Below is a small trained network, with its code and all its weights. Each question gives an input and a target symbol and asks what happens when units are switched off, that is, made to give their printed mean instead of their output.

import numpy as np


def w(rows, s, z=0):
    codes = np.array(rows[::2]) - 128.0
    scale = np.full(codes.shape[1], s)
    scale[-1] = z or s
    return codes * scale


def f(y):
    return np.maximum(y, 0)


def softmax(a):
    e = np.exp(a - a.max(-1, keepdims=True))
    return e / e.sum(-1, keepdims=True)


def log_softmax(a):
    a = a - a.max(-1, keepdims=True)
    return a - np.log(np.exp(a).sum(-1, keepdims=True))


def net(x, mask):
    ids = ['ΓΞΠΦβδηθλω'.index(c) for c in x.split()]
    T = len(ids)
    res = E[ids] + P[:T]
    r = res
    for j in range(2):
        rows = slice(2 * j, 2 * j + 2)
        q, k, v = (r @ M[0][rows].T for M in (Q, K, V))
        z = softmax(np.where(np.tri(T) > 0, q @ k.T / 2**0.5, -1e9)) @ v
        o = O[0][rows]
        res = res + np.where(mask[j], z, o[:, -1]) @ o[:, :-1]
    y = f(res @ A[0][:, :-1].T + A[0][:, -1])
    res = res + np.where(mask[2:10], y, B[0][:, -1]) @ B[0][:, :-1]
    return log_softmax(res[-1] @ U[:, :-1].T + U[:, -1])


Q, K, V, O, A, B = {}, {}, {}, {}, {}, {}
E = w([
[139,96,108,71,87],'Γ',
[149,5,142,136,165],'Ξ',
[90,127,85,148,148],'Π',
[123,61,147,150,99],'Φ',
[183,91,95,200,110],'β',
[90,88,150,79,173],'δ',
[167,129,113,116,180],'η',
[162,162,105,118,114],'θ',
[57,64,64,107,78],'λ',
[143,119,32,123,121],'ω',
],0.017)
P = w([
[32,255,121,154,79],'0',
[152,84,100,153,138],'1',
[151,78,96,134,138],'2',
[155,70,90,136,139],'3',
[159,71,85,129,144],'4',
[156,60,83,125,142],'5',
[155,59,69,126,142],'6',
[159,64,66,124,146],'7',
[158,53,70,119,143],'8',
[156,60,64,124,144],'9',
[159,60,57,126,148],'10',
[159,60,50,123,144],'11',
[155,50,55,115,146],'12',
],0.007)
Q[0] = w([
[144,77,76,110,148],'head 1',
[152,76,62,120,169],'head 1',
[136,203,224,149,129],'head 2',
[122,190,251,163,121],'head 2',
],0.012)
K[0] = w([
[80,174,188,164,106],'head 1',
[88,179,176,143,79],'head 1',
[195,54,143,130,182],'head 2',
[182,4,131,137,208],'head 2',
],0.011)
V[0] = w([
[230,80,93,134,185],'head 1',
[121,254,106,174,185],'head 1',
[123,82,141,201,165],'head 2',
[143,108,231,60,167],'head 2',
],0.0079)
O[0] = w([
[86,219,224,217,128,78],'head 1',
[174,163,41,153,189,158],'head 1',
[160,1,28,200,62,94],'head 2',
[104,25,126,135,203,2],'head 2',
],0.0074,0.007)
A[0] = w([
[152,178,109,170,216,212],'neuron 1',
[193,220,75,76,111,161],'neuron 2',
[148,148,197,211,189,254],'neuron 3',
[63,153,86,98,175,207],'neuron 4',
[103,137,72,1,175,111],'neuron 5',
[206,129,125,43,67,131],'neuron 6',
[156,123,68,207,13,152],'neuron 7',
[127,153,185,62,102,232],'neuron 8',
],0.0067,0.0064)
B[0] = w([
[138,138,144,206,170,216],'neuron 1',
[154,200,136,136,161,254],'neuron 2',
[125,81,185,255,127,173],'neuron 3',
[43,123,131,143,209,222],'neuron 4',
[143,70,133,75,212,213],'neuron 5',
[163,167,168,84,125,206],'neuron 6',
[106,154,52,137,38,213],'neuron 7',
[49,161,217,113,122,195],'neuron 8',
],0.0071,0.0073)
U = w([
[141,160,160,10,87,158],'Γ',
[167,1,132,139,152,111],'Ξ',
[46,133,85,208,170,254],'Π',
[94,95,175,166,24,254],'Φ',
[197,136,89,214,46,2],'β',
[44,109,214,78,193,70],'δ',
[200,161,172,154,227,80],'η',
[152,248,191,157,90,121],'θ',
[42,70,54,69,70,59],'λ',
[174,165,24,99,140,89],'ω',
],0.0073,0.0039)

Each question gives the input, a string of symbols that net reads in full, and the target symbol t.
The units are the heads (2 rows each of Q, K, V and O) and the neurons (one row each of A and B). Each row of codes is followed by its name. A weight is (code - 128) times the scale printed after its matrix; where a second scale follows, it is the last column's (O, A, B and U).
mask holds one flag per unit, heads first, then neurons. A switched-off unit (its flag False) gives its mean, the last column of its rows in O or B, instead of its output. The means were averaged over made-up inputs and are rounded, as every weight is.
A unit's drop is (log p(t) with every unit on - log p(t) with that unit switched off) / (log p(t) with every unit on - log p(t) with every unit switched off).
The circuit of an input: a set's keep is (log p(t) with only the set's units on - log p(t) with every unit switched off) / (log p(t) with every unit on - log p(t) with every unit switched off). Starting from all 10 units, units are removed one at a time, each time the one whose removal leaves the highest keep (on an exact tie, the one counted first), for as long as the keep stays at least 0.8.
circuit, biggest first: the units of the circuit, biggest drop first
unit that matters most: the unit with the biggest drop
k most important neurons: the k neurons with the biggest drops, biggest first
which heads matter: for each layer, one digit per head in row order, 1 if its drop is at least 0.15 and else 0, layers parted by /
drop when u is switched off: that unit's drop, to one decimal
input ω β η θ β, target θ: circuit, biggest first : head 2; head 1
input Γ η Γ Φ λ Π Γ, target δ: circuit, biggest first : head 2; neuron 8; head 1
input Π Π Π β, target β: unit that matters most : neuron 7
input Γ ω λ, target δ: which heads matter : 01
input Π ω Π, target ω: which heads matter : 11
input Γ η θ λ δ Γ Γ Π, target δ: circuit, biggest first : head 2; head 1; neuron 7
input δ Φ η, target Ξ: circuit, biggest first : head 2; head 1; neuron 2
input λ Ξ ω λ Γ Φ η Γ ω η, target Γ: circuit, biggest first : head 1; head 2; neuron 6
input η Π β, target β: 2 most important neurons : neuron 4; neuron 7
input β η θ Ξ Π θ β θ Π η Φ, target Φ: drop when neuron 4 is switched off : 0.1
input δ Ξ η, target Ξ: drop when neuron 6 is switched off : 0.0
input Ξ η β Π Ξ, target Φ: drop when head 1 is switched off : 0.7
input Π β Ξ λ, target ω: drop when head 2 is switched off : 0.1
